Each row comes from the steps of one path. Every step used is in the known rows, and no mark comes twice. Write the path behind each row, first mark first.
Each row is shifted at random along 8 fixed directions that mean nothing.
Known rows:
foneg/tofe/davu/mibu/mokob/vero: [ -44  -77  -55   56   94   10  -21  132   -7  250  -54   74  -27  -69
 -181  -21  -98    7  143   50  161  -11  283   77  -45  -14 -112   66
 -149  -49  -70  214  107  115    4  -78  -69  -32   76   45  -76   84
 -128   73  -85  -80   56   -8   89   77  227   73  -88   -6   62  -26
  202 -111   82   86 -165   90  -28    2  106]
tofe/zeri/davu/mibu/mokob/vero/duri: [-148 -228   92  121  -88   81  156  -20  -77  295  -43 -186   58    6
  -92   10  -77  -59  103   82  251  -71  428   31 -103   32  151  -24
 -137   49  -82   39  128  105  -41  -18  -60 -154  140    3   57  -65
 -387  -26 -154   -3   58  -96   46 -214   87  102   -6  -15 -108 -128
   82   65   73   64  -50  136  -88  -68   16]
vero/mibu/mokob/foneg/tofe/zeri/davu/sumep: [ -58 -149   32   47  -49  248  149   -3    5  312  -64 -122  -17 -126
 -103   21    5    1  -10  323  252 -114  460   72   -4  138   47 -173
   73 -104   20   86   58   -3   43  -54  -14  -67   76  132    8 -197
 -375 -156 -198 -196 -138  -36  149 -222  213   71   57   36  -98 -115
  265  -22    0  -25 -198  207    1    3  132]
vero/tofe/zeri/duri/mokob/foneg: [  16   21  273  -33  -18   13  -54   86  100  316  196   32   98  -23
 -369  -19  -58   10   -1   50   19 -148   99  131 -179  -20   -5  104
 -114 -155  -16  190  103  242  154 -227  -38  136  -42  146  -16 -213
  -39  180 -188  -18  289  261  282  -16    5   34 -104  277   83   51
  -10   33   13  -71    1  204   22 -112   25]
mokob/vero/duri/tofe/zeri/davu: [ -74 -159  114  139  -48    7  -10  107   24  352   85   79  -53  -66
  -99   -7  -61  -20  170  164   97  -41  414  108 -107   77   94  -36
  140 -100  -31  115  109  111  -25 -265 -123 -100  198   33  -18   80
 -110   -1 -182 -104  -45  -71   98 -160  162   41   23  -37 -111  -11
  135  116   78   86 -195   56  -43  -39   88]
tofe/davu/mibu/mokob/foneg/duri/vero: [-160  -28   -1  -70   15   78   71  -38  -11  148 -150 -147  260   59
 -275  -73   28   21   49   21   82 -257  308  -34  -86  -71   96   82
 -283  -52  -22  205  139  105   73  -50  -46  -20    7   17  -17 -140
  -81  118 -169  -38  365  179   55 -139   72   48  -37  188  124 -152
  117 -188    9  -11  -89  312  -40 -156   43]
mokob/vero/duri/tofe/davu/mibu/sumep: [ -70  -57   50   41   44   75  -24  117   77  264    4   67   34  -82
 -229  -62   -9   43  169  147   63 -134  488  108  -59  146   96  -94
   58  -48  -10  181   64   82  -42 -233 -107  -17  101   52  -19   77
  -28    9  -99 -198  -27   88   50  -37  137    1   38  101  -14  -77
  142  -79   83   -4 -210  204    5  -68  107]
mokob/foneg/mibu/sumep/davu/tofe/zeri: [ -77  -93  -77   68   33   30   55   63   26  240 -106   38 -109 -110
  -84   97 -145  -39   36  265  120 -117  354  -21  -31  -76  -31  -10
 -153 -113  -20  131  144   85    6 -178   36  -89  128   -5  -94  105
 -146  -23 -200 -195 -128 -111  -40  -64  174  -36   12  -45   53  -64
  135 -175  -51   87  -53  207    0    7  134]
mokob/foneg/duri/tofe/zeri/davu/sumep: [ -27 -109   35 -108  133   35   56  125   32  307  -40  103  -45  -77
 -261 -101 -122    2   24  204   60  -80  261  124   27  104   66  -27
  -97 -285   64  409   40   47  138  -97  -33  -69   77    3  -84    9
   -1  138  -74  -12  -52  171   92 -225  249  134 -147  134   41 -123
  152 -161  -66  100 -247  294  -40   -7  138]
sumep/davu/tofe/zeri/vero: [  49  -91    3   92   28   64   53  163  -80  528 -123   81 -117 -133
 -149  175 -135   -6  -22  150  -25   67  277  175  -60  231  -13 -153
  -81  -54  -55  135    4  177  105    2  -66  -21   84   88    0  214
 -322   90  -63  -47 -186 -101  119  -59  209  146  -80  -61   32 -202
  117  -22  116   33 -121   43  -91   27   60]
foneg/mibu/sumep/davu: [ -69   30 -133   -5   45   91   55   47   27  265  -14  -45  -38 -146
 -215  -40   75   19   10  216  107 -101  323    1    0  158   17 -166
 -113  -13    0  227   72  -46   61    0   19  -15   -5   61  -81  187
 -233  -48   -7 -162  -81   29 -202   -7  204   49    7  -14   45 -176
 -115 -206  105  -37  -18  238  -60    9  100]
tofe/zeri/duri/vero/mokob/foneg: [-158 -177  134   -9  -60   23   97   45  -25  112   27 -159  209   62
 -243  -21  -23   47  -33  157  205  -75  273    3 -126  104   13  -35
  -73 -131  -80  135   68   85   80 -145 -164 -115   65  140   80 -163
 -206  109 -143  107  170  160  256 -283  138  123  -60  166  -42 -219
  -33 -101  -92   73 -126  225 -118  -61   10]
vero/mokob/foneg/duri: [ -46   48  124 -108   37  -22   28   75  -45   24   77   17  176   39
 -110   65  139  134  144  191  176   18  223 -124    3 -151   71  177
 -138 -111   33  176  292 -116  166  -67  -15  -96   91  -41  -90 -165
  -42   18 -201   85  206  201   54  -36  112   43  -73  -17  -84   -1
  -22 -332  -77   39  -24  356  -73  -15  127]
mibu/foneg/duri/mokob/vero: [  37   84  213   29    2  -46  -77   14  162  119  232  105  111  -75
 -269   -9   10  -26   33  109   84 -152  260  -27 -178 -137   19  137
  -97 -175  -38  273  195 -225  110 -344   24  104  103  138 -105  -44
   26   48 -238 -164  172  155  191  -80   21    3   39  210  105   93
  -53 -120   86 -118  -17  106   42 -115   91]
duri/tofe/davu/sumep: [-154 -104   26  -77  -63  172  119   -3  -15  285 -180  -45  157  -68
 -276  -95   32   39   38   67 -114 -253  217   85 -148   49    5    8
 -181  -33   10  120    8  334  107  -66 -122  -17  -45   16   17   18
   -7  170  -71  -77   55   61  192  -92  169  -22  -94  167  158 -129
  101 -158  -75   17 -174  303    9  -65   27]
zeri/davu/mibu/mokob/vero: [  70  -86  184   24   51    8   -4   74  -87  216  -46   14   75   48
 -263  -25 -102  -46   24   37  200  113  313   41  -56  -19   94  143
 -464  -33  -85  208  175  -22  151   26 -133    7   67  132  -44 -117
 -454  138   -1   51  113  247  161  132   33  115  -78  154   45 -264
  -78 -189   48  -20  -33  237   35  -21   -9]
davu/mibu/mokob/foneg/tofe/zeri/duri/vero: [ -62    2    5  -75  127   68   29   66  -17  338   53  -39   -7  -42
 -228  -14  -48   24  110  108  251  -35  371   55   -9   50  137   12
 -130 -105   -1  301  124  -19   25  -12   48  -27   -7   12  -83 -151
 -303   58 -160  -47   70  165  133  -97  178  163 -108  -11   -9 -173
   94 -106   40   25 -186  244 -136  -66  129]
vero/mibu/mokob/foneg/duri/tofe: [ -96 -119   53  -30   69   56 -137   90  -28   -2  243 -132  154   78
 -268  -69   48   65  -37   83   81 -105  254   51    5  170  147  -60
  -62  -38 -147  208   77   15  107 -153 -235  -89  -89  158   77 -225
 -106   82 -171  -40  129  323   12  -41  114   33  -59  176 -137 -202
  115 -350   49  130 -147  282  -88  -53  149]
duri/mokob/vero/tofe/davu/sumep: [ 190   50  254  -44   95   62 -188  216  -54  385  -82  311  -36  -41
 -127  -11   29  116  125  -18  160  182  323   62  -89  178  192  -46
   65   -5  -94  152  204 -138  183    4 -132    4 -106   22   24 -246
 -217   61  -86 -107  135  230  311  163   88   31 -102  119 -178 -132
  356  -46  232   34 -157   18   -4  -45   67]
davu/mibu/sumep/tofe/zeri/vero/mokob/foneg: [-124  -11   -6  -18   42  165  -45   42   90  322   92  -99  103  -68
 -320  108   40   53  -43  216   55 -228  367  108  -41  164   41 -116
  -21 -160   34   85   34  129   16 -192  -28   81  -63  137  -22 -157
 -364   36 -249 -333  -81  258   50  -70    4   29   92  189   34 -142
   48 -203   60  -25  -34  376   14 -102  122]
vero/mibu/foneg/duri: [ 108   68  133   71   95  -71 -256   80  -35  112  293  260  -68  -38
  -99   15  -27  -44  132   45  189  176  206   95  -17   -4  249   33
  -73  -46 -147  207  228 -146   99 -192  -22  -49  -95  -40  -16  -24
 -131   55 -314 -112   -7  113 -109  145   -1   21  -63   11 -222   55
  129 -279  268  160   19   36  -53  -47  182]
sumep/tofe/zeri/vero/duri/mokob: [ -72  -66   60   19   94  -18  -71  162  -47  490  250   98  -45 -110
 -228   14  -90   16   53   -5   91   81  165  190  -57  218  188  -77
   65  -98  -95  174   40  205  -25 -121 -153  -56  -32   18   59   60
 -279  205 -134   41   10   93  119  -51  131   80 -161  -21 -124  -73
   41 -114  192  131 -110   58 -207   -1  121]
foneg/mibu/sumep/tofe: [  53   49  175   85  -72  193    7   42  -59  212   81   34   24 -104
   30   72  114   31  -52  217   73   91  459  -43 -131 -138   55   24
 -148   62 -103  -90  235 -137   25  -82 -166  -11 -112   62  -79 -122
 -356 -162 -231 -292 -113  -83    6  -25   22  -48  113 -140 -115  -80
   60 -159   64  -52  -14  117   57  -15  122]
vero/mokob/foneg/mibu/sumep/tofe/zeri/duri: [ -88   58  214   13  -71   29   73  -28   64  399  143 -102  113 -104
 -195   73  -88    5   36    2  272 -156  292  -83 -210 -256   25  158
 -218  -39  -34   72  248  226  -43 -221   94   97 -111    1  -30 -307
 -167  107 -294 -140  270  109  218   12  -27   -7  -16   88   -5   32
 -264  -40  -53 -151   79  158  -34 -144    3]
davu/mibu/foneg/duri/mokob/vero/tofe/zeri: [  47  -17  193   76   77  -11 -104   90   17  396  172  128  -38  -68
 -102    8 -156  -43  155 -194  217   -8  278   58 -182  -56  230   78
  -87   31 -191  226  156   35   15 -125   68  -21 -104  -84   42 -151
  -49  111 -280 -144  183   30  201  -15   22   62 -110    4 -126   64
  226   26  243  114   -4 -145 -109 -101   71]
mokob/vero/mibu/davu/sumep/tofe/zeri: [  -2    2  144   59    6   47  103   31  -19  404  -39  115  -48 -144
  -21  112 -152   70  234  126  327  136  509   15 -111  -93   99   95
 -166    2   -5  101  225  198 -104 -144  117    6   60  -73  -70  -49
 -299   -4 -209 -146  -49  -82  166  149   51  -27   -5  -74  -62  -15
  -88   31   34  -41   12  146  -25  -57   72]
vero/duri/mokob/foneg/mibu/davu: [   8  -18  180   -7   62   12 -139   66   72  158  127    3  151   -3
 -421 -136    7  -47  -78   -8   85 -204  114    3 -132   67  157   31
 -208  -94 -116  265   86  -13  175 -191  -97   93   -5  220   45 -140
  -36  145  -83   13  281  320  -36   20   13  -19  -94  350   68  -52
 -116 -286  102  -34   11  172   15  -77   -5]
mibu/sumep/davu/tofe: [ 107  -74  142   90   45  -40  -32  119 -131  509  -97  209 -205 -179
  -63  124 -163  -19  105  -63  150  132  244   75  -79   49  105  -51
 -265  136 -150  139  144    1   28   40  -39  -53  -26  -67   35  163
 -219  114  -66  -53 -139 -111  182  240  150   46 -160 -108  -66 -190
  -90 -114  132   18   -4  -86  -40   21   31]
davu/tofe/zeri/vero/duri/mokob/foneg/mibu/sumep: [ -61 -155  177  156   12   41 -154   93   43  425  198   42  -30  -77
 -237  -20 -103  -88  -35    3   68 -175  317   17 -170   56  145  -53
   -1  -87 -184   57   80  109  -53 -281 -127   -5  -12   71  126  -78
 -144  148 -263 -248  -33   46  128  -96   10  -22  -12  173  -32  -34
  331 -132  150  146 -104   21  -25 -107   50]
tofe/zeri/duri/mokob/foneg/mibu/sumep: [ -86  -53   84   -6  -20   56   83    7  104   73  167  -96   64  -33
 -286 -112  -60  -43  -98  398  200  -83  405  -38  -50  -15  -35   10
 -133 -247   32  194  122 -135   60 -248  -87   -8   61  197  -91 -105
 -243  -60 -141  -70   30  149   71 -230   87   12   39  213   17  -95
   39 -191 -107  -46 -136  401  -10  -33  111]
foneg/duri/tofe/zeri/vero/mibu/sumep/davu: [-118   56 -110 -140  122   -7  -93  100  113  337  252  -22   22  -56
 -460 -169  -60  129   36  238  -17 -126  317  129   95  305   80 -137
  -25 -273   74  355   -4  153   64 -228  -80  127  -63   98  -46   92
 -111  145  -84 -131    4  403 -143  -20   77   72  -64  244   46 -160
  -98 -298   69   35 -183  483 -108 -114  169]
zeri/duri/vero/tofe/davu/mibu/sumep: [  67   54  211   55    7   85   67   71    4  410   14  167  -19 -100
 -114  -45  -54    7  170  227  178  136  581   80  -44  -14   96   27
  -98  -86   25  109  144  -71   31 -130 -112   32   49   41  -48    3
 -231  -26 -147  -88   23   23  254    6   74   34   34    2  -54 -153
  154  -56   11 -106 -249  175   30  -15   74]
mokob/foneg/tofe/zeri: [  22 -144  116   50  -22  116 -187  151   48  -12   17   34   90   35
 -256   49   60   24 -206  219 -118 -178   59  165 -154   92 -186  -74
   10 -194 -131   81   35   45  198 -239 -226   13    1  271  -34 -138
  -74    8 -240 -235  -21  126   36 -196  107   70   12  241   54   15
  248  -90   51  136  -39  106  136  -67  110]
sumep/davu/tofe/zeri/vero/duri/mokob/foneg: [  45 -101  174   22   44  -21  -48  158 -107  489  -89   92  -15  -12
 -172  115 -194   27   17  -27   54   38  212   68  -92   80  224   13
 -153  -64 -141  119  133  190  125  -93 -123  -38   73   16   86  -59
 -231  220 -148   95  175  100  244   11   56   54 -168   91  -59 -183
   55 -186   57   81  -84   56 -105  -45   13]
foneg/mibu/mokob/vero/duri/tofe: [ -27   63  203  -36   -9   48   34   59   18  148  185  -42  165  -14
 -191  -58   24   77  110   76  158  -30  413 -137 -147 -169  107  193
 -197    8  -72  116  264   -6   25 -146 -104   47   54   88  -67 -209
 -180   34 -100  -49  181  179  134   23   55  -11   -9   16   22  -54
  -77 -180  -15 -115 -103  240  -28  -75   55]
zeri/tofe/davu/mibu/foneg: [ -47 -188  -96  136   32  173  -53   75   -9  247  -58   23  -41  -42
 -193   42  -60 -118  -54  233 -166 -100  338  295    6  226  -88 -175
  -41 -100  -26  114  -57   46  189 -159 -218  -78  -36  173   -9  181
 -315   38 -186 -221 -287  -15   12 -182  211   93   37  104   15 -165
  408 -134  118  159 -233  165  -19   28  167]
sumep/tofe/zeri/davu/mibu/foneg/mokob/vero: [ 131  120  103  -27  110  -27 -228  106   19  351   58  255 -102  -23
 -225  112 -174  -33   44   69  153  125  204  154  -41 -118  107  188
 -281 -231  -13  199  267   -5  159 -254   28  144  -84   50 -170 -251
 -458  149 -296 -228   71  295   -3  172 -132   21  -52  109   11   27
  -20 -151  145    6   14  205   24 -110  129]
davu/mibu/sumep/tofe: [-219 -161  154  126 -222  314  226 -128  -70  237  -36 -358  264  -47
  -38   99  188   21  -47   40  -54 -302  427  -11 -272 -178   69   43
 -294  236 -139 -197   75  293  -89  -68 -124  -78  -61    6   66  -78
 -230  -53 -267 -272   74 -195  136 -172  -31  -71  125  -41   51 -125
  -92  -96  -70  -52  110  186   46  -94   -6]
mibu/davu/sumep/tofe/zeri/vero/duri/mokob: [ -24  -94  220  -32   70  -54  172   35 -105  477   19  188  -72 -139
  -86   -5 -324   17  196  109  345  256  395  -30  -24 -108  186  203
 -334 -135  -19  135  195   11  -29  -69  -78  -57  145  -73   11   34
 -369  154  -87  233  -61  -29  304   95   77  -29 -196  -23  -65 -128
 -155 -321 -106   23 -147  214  -90   64   44]
vero/mokob/foneg/mibu/davu/sumep: [ -52   30  -57   -7   73   85    6   15  131   90    8   58   17 -102
 -217   55   86   -3   54  432  230 -151  383  -99   28   35  -31   -6
  -16 -233  120  178  129 -220  145 -199   94   14  170  163 -124  -41
 -194 -128 -175 -201 -151  138 -100  -15  144  -58  104  130   45  -41
  103 -369  -56  -67 -116  405   83   46  127]
mokob/vero/duri/tofe/davu: [ -95  -90  193  -11  -42   16   68  114  -58  262  -79    0  193    4
 -174  -53  -31  104  194  -91   29  -73  280   36 -180  -40   76   95
 -125   48  -94  149  166  320   21 -122 -159  -67   69  -45   36  -27
   60  196  -64   89  277   68  233  -30  153   43 -123   53   13  -62
  -56   -6    6   53 -110  114  -88 -103    5]

Which path is each row?
[-144   39  -57  -98   36  -39  -79  -13   65  177  104  -96   11   47
 -322  -81  -47   25    8  265  174 -143  306  -46   16   35  127   12
 -161 -209   46  225  207  -37  105 -221   12    6  -37   33 -104 -111
 -289   45 -201  -69  223  303 -151  -30   -8  -10  -30  249  -26 -163
 -144 -294  -15   40  -24  502  -80 -140  116]
tofe/zeri/duri/mokob/foneg/mibu/sumep/davu
[   9 -113  139   22   -7  137   41   44  -52  170  -53   85   67  -44
 -126  -23  -99   71  -40  289  204  157  476   60  -64  134  140  -43
 -163 -113  -95   -7   40   18   49 -168 -239  -15   37  188   66 -106
 -420  -33 -161  -99 -155   83  188  -49   12  -63   21  100  -66 -243
   69 -271  -47   23 -170  221   43   26   71]
duri/vero/mibu/davu/sumep/tofe/zeri
[ -73   61   86  -41   -2   66 -171  -83   95  383  196    4   -9  -36
 -278  -48    9  -17  109  123  149 -257  352   29  -48  -24  290   41
  -20 -152   59  152  210   84   38 -270  110  111 -104  -22  -46 -330
 -195   45 -398 -339  146  284  -35   45 -104  -55   35  243  -76   16
  135 -109  116  -48  -65  356   45 -228  126]
vero/mibu/mokob/foneg/duri/tofe/zeri/davu/sumep
[ -47    5   73  -70   25  -27 -200   57   79  168  126  104    6   31
 -297  -32  -48   13  102  147  101 -124  210   66  -11   26   87   59
  -25 -282   14  237  225 -166  204 -354  -56   48   36   98  -74 -232
 -229  111 -259 -141   75  343  -47  -56   -8   14  -30  215   -6   18
    8 -199   75   79 -143  309  -38 -144  140]
mibu/foneg/mokob/vero/duri/tofe/zeri/davu
[  44 -115  186  -22  143    8  -63  205   39  387  190   79   29 -108
 -379 -148 -243   15  -78  -38  134   -2  249  162  -65  233   35 -143
  -87 -196 -136  444  -23  141   29 -140 -156   54 -133  154   78 -107
    5  258  -34  -43   28  296  267  -79  202  193 -161  249  -26 -173
   74  -77  104   69 -183   34  -94  -65   72]
mokob/foneg/duri/tofe/zeri/vero/mibu/sumep
[ -14   -5   59   68  -49   16  122    0   31  334  -36   43  -19  -87
 -153  117 -213  -19   72  295  104    0  441   78  -69  -45   97   59
 -199 -150    3   74   97  197   64 -310    5   36  194   82  -36  102
 -266   51 -249  -53  -25  -34  208  -58   27  -33   14   35   83 -121
  -80 -178 -109  -78 -146  241  -29  -24   81]
sumep/davu/tofe/zeri/duri/vero/mibu/foneg
[-116   -5  -18   -1   41   56  -96   37   16  277  -69   80   65    3
 -170   21   30   29  206   75   81 -179  322   47  -44   17  126   34
    8  -83    0   96  145   97   69 -149  -57  -33   46    1  -16 -115
 -144   61 -270 -169  178  130  129   31  100  -49   16   48   15  -93
  338 -102   97   78 -154  210    3  -83  117]
duri/vero/tofe/davu/mibu/mokob/foneg
[-136    3  147   26  -92  121  149  -45   54  285    7  -47  198  -56
 -113 -113   88   78  169  116   34 -204  484  -65 -145 -207   57  135
 -154  -28   -4   25  138  127  -43 -181  -79   23   78  -50   -3    6
   81  -13 -240 -183  237  -46  143 -150    4  -64   72   24   95   22
  149  -86  -52  -60 -112  216   52 -109   46]
foneg/duri/vero/tofe/davu/mibu/sumep
[ -36   36  178   12  -46   39   58   54   42  392  -32   20  142  -65
 -214  -20   13   49   99  107  173  -90  342   -9 -141  -98  -35   96
  -40 -162   20  175  162   85   85 -214  -50   66   71   91  -40 -137
  -40   99 -199  -14  316  111  352  -90  148   82  -21  107   45  -65
  -32  -28  -69 -117 -218  117  -30  -86   12]
zeri/duri/vero/mokob/foneg/tofe/davu
[ -31  -11  140   20   73  129  -66   87  -15  515  112  111  -47 -114
  -69   52   -1   15   51   40  175  -13  390   28 -125   43  350  -47
  132  -83 -100   67  161   78  -56 -149  -16  -69  -59  -96   38 -186
 -286   86 -295 -213   44   30   99 -115   24   -2  -22   14 -184  -57
  275 -170  152   83 -104   57  -88  -69  104]
davu/sumep/tofe/zeri/vero/duri/mokob/foneg/mibu
[ -69   66  -25  -67  106   67   35   95   51  411  264    1   30 -138
 -272   -9  -91   56   14  176   93   21  312  161   27  186  125  -80
   29 -229   29  285   40  122   40 -176  -33   40  -66   74  -38  -16
 -282  107 -188  -56  -21  193  109 -166  139   91  -72   29  -40  -61
   15 -171  118   37 -162  262 -217  -32  218]
sumep/tofe/zeri/vero/mibu/foneg/duri/mokob
[-131 -162   77  -33   24  128  122   60  -92  237  -90  -94  170   -1
 -176  -44  -83   96   75  117  203   -1  388  -10   -2   31    3   20
 -161 -125  -75  132  129  170   37  -35 -186  -94   62   42   71 -144
 -298  168  -96   61  102  131  286  -29  199   80  -68  154   -5 -243
  180 -333  -79  126 -214  301  -62  -18   70]
zeri/vero/mibu/mokob/foneg/tofe/davu/sumep
[ -29   78  -93  -50  106  140  -38  100   44  269  -51   38  102  -68
 -227   47   37   60  -22  180   17  -88  362  160   21  226  114 -144
   43 -143    9  167    7  -25  154 -147 -109   25  -67  123  -21  -56
 -210    4 -213 -185   11  202    7 -188  116   53   19   68  -26 -154
  160 -262  121  -13 -245  216  -83  -35  185]
sumep/tofe/davu/mibu/foneg/duri/vero/mokob
[  35 -178  191  122   24   22 -112  129   11  309   36  114  -26  -14
 -192  -17 -218  -83   50   -3  107  -20  353  184 -138  132  183  -51
  -41  -89 -167  169   58   77   71 -248 -162  -44   60  103   62  -73
 -196  112 -182 -110  -32   96  163 -117   63   81  -37  144 -103 -113
  133  -14  142  126 -166  -32  -10  -70   51]
mokob/vero/duri/tofe/zeri/davu/mibu/foneg
[  -6  -97   92   63   11  115 -186   90   22  274  108   -1   46    6
 -263  -55  -38   20  -96  205   97  -65  307   51  -46  165   16  -65
   20 -236  -81  137   78  -62  166 -232 -192   65  -56  269   20 -242
 -296  -16 -250 -167   71  229  117  -51   72   10   21  246  -83 -116
  229 -170  102  121 -166  181   -2  -69  108]
duri/mokob/foneg/tofe/zeri/vero/mibu/davu
[ -45   -9   84   -2   85   70    4   41  111  492  232  -69    1 -172
 -489  -94 -115  -79  -93  -36  112 -174  218  212 -144  168  109  -69
 -264  -38  -57  297  -83  267  -51 -144   19  157 -173  148   21    2
 -214  211  -55 -159   65  230  149   28    7   63 -121  257  126 -118
 -209  -91  108 -146   -2  181  -56  -78   21]
davu/mibu/sumep/tofe/zeri/duri/mokob
[ -27 -161  104  147    2   41   87   92  109  475   85  -12  -29 -191
 -275  -60 -245 -106 -124  125  241 -120  361   50 -143  189   31 -209
   64 -183 -123  226  -36   27  -52 -220  -93   27  125  240   92   53
 -186   57  -59  -78   49  -30  206 -222  174   84   14  193  -12 -121
   67  -10   99  -96 -135  -97  -50    4  -13]
tofe/zeri/vero/duri/mokob/foneg/mibu/sumep/davu
[ -16   47   90 -166  140 -101  -35  165  -90  358  110  204   22  -11
 -218  -74 -266   79  192   19  239  227  198  -74   -2 -151  111  290
 -300 -245   -1  290  274  212  118  -60  -65    3  -77  -78  -93 -219
 -236  295 -112  156  124  332  274  163  143   53 -254  -34  -37  -90
   37 -307  -68  176 -175  312 -177   -3  103]
duri/tofe/zeri/vero/mokob/foneg/mibu
[  41  -77   99  148   83   88    0  167   -9  477   47  187  -59 -135
  -79  -16  -83  -66  113  165  159   80  444   90  -25   28  129   -7
  132 -191  -52  179   87  -31    7 -174 -135  -70  184   68  -13   69
 -126   10 -178  -40   60  -93  215 -111  218   57   -2  -42 -121  -12
  452 -150  104   57 -320  -34  -57   80  115]
zeri/vero/duri/mokob/foneg/tofe/davu/mibu
[  65  -58  252   32   13   93   24   99  -67  382   38  -12   37  -43
 -205   70 -118    7  -19   61  183   54  400   88 -118  101  155  -47
 -155   -5 -110  138  112  103   52  -73  -79   11  -58  117   72 -265
 -323  104 -177  -45    9  134  347  -87   85  125  -92   74  -58 -215
  147   13   50  -37 -167  110  -97  -95   54]
davu/tofe/zeri/duri/vero/mibu/mokob/foneg
[ 118  -77  187  240   21  -15  -42   59   42  533  231  146 -189 -206
 -252  -13 -282 -195    9  102  263  104  361  146 -118   87   71   -2
 -197  -47  -92  193    4  116  -10 -243    8  113   -5  210   53   71
 -213   48 -162  -79 -116  -67  188  149   50  -15  -75   96  -47   -3
   75   11  131  -92 -129  -42  -28   26   21]
vero/mibu/davu/tofe/zeri/duri/mokob
[ -30   62  -52  -71  112   38    1  117   93  132  -23  146   38  -34
 -218  -16  -36   65  210  298   99  -18  397   57   63   52   32   80
  -18 -223  107  243  141  -52  175 -201  -34  -14  166   80 -137    8
 -168  -13 -123  -62   42  211  165   13  170  -56    1   75   57  -36
  266 -243    4   49 -224  402  -34   37  206]
duri/mokob/vero/tofe/davu/mibu/foneg
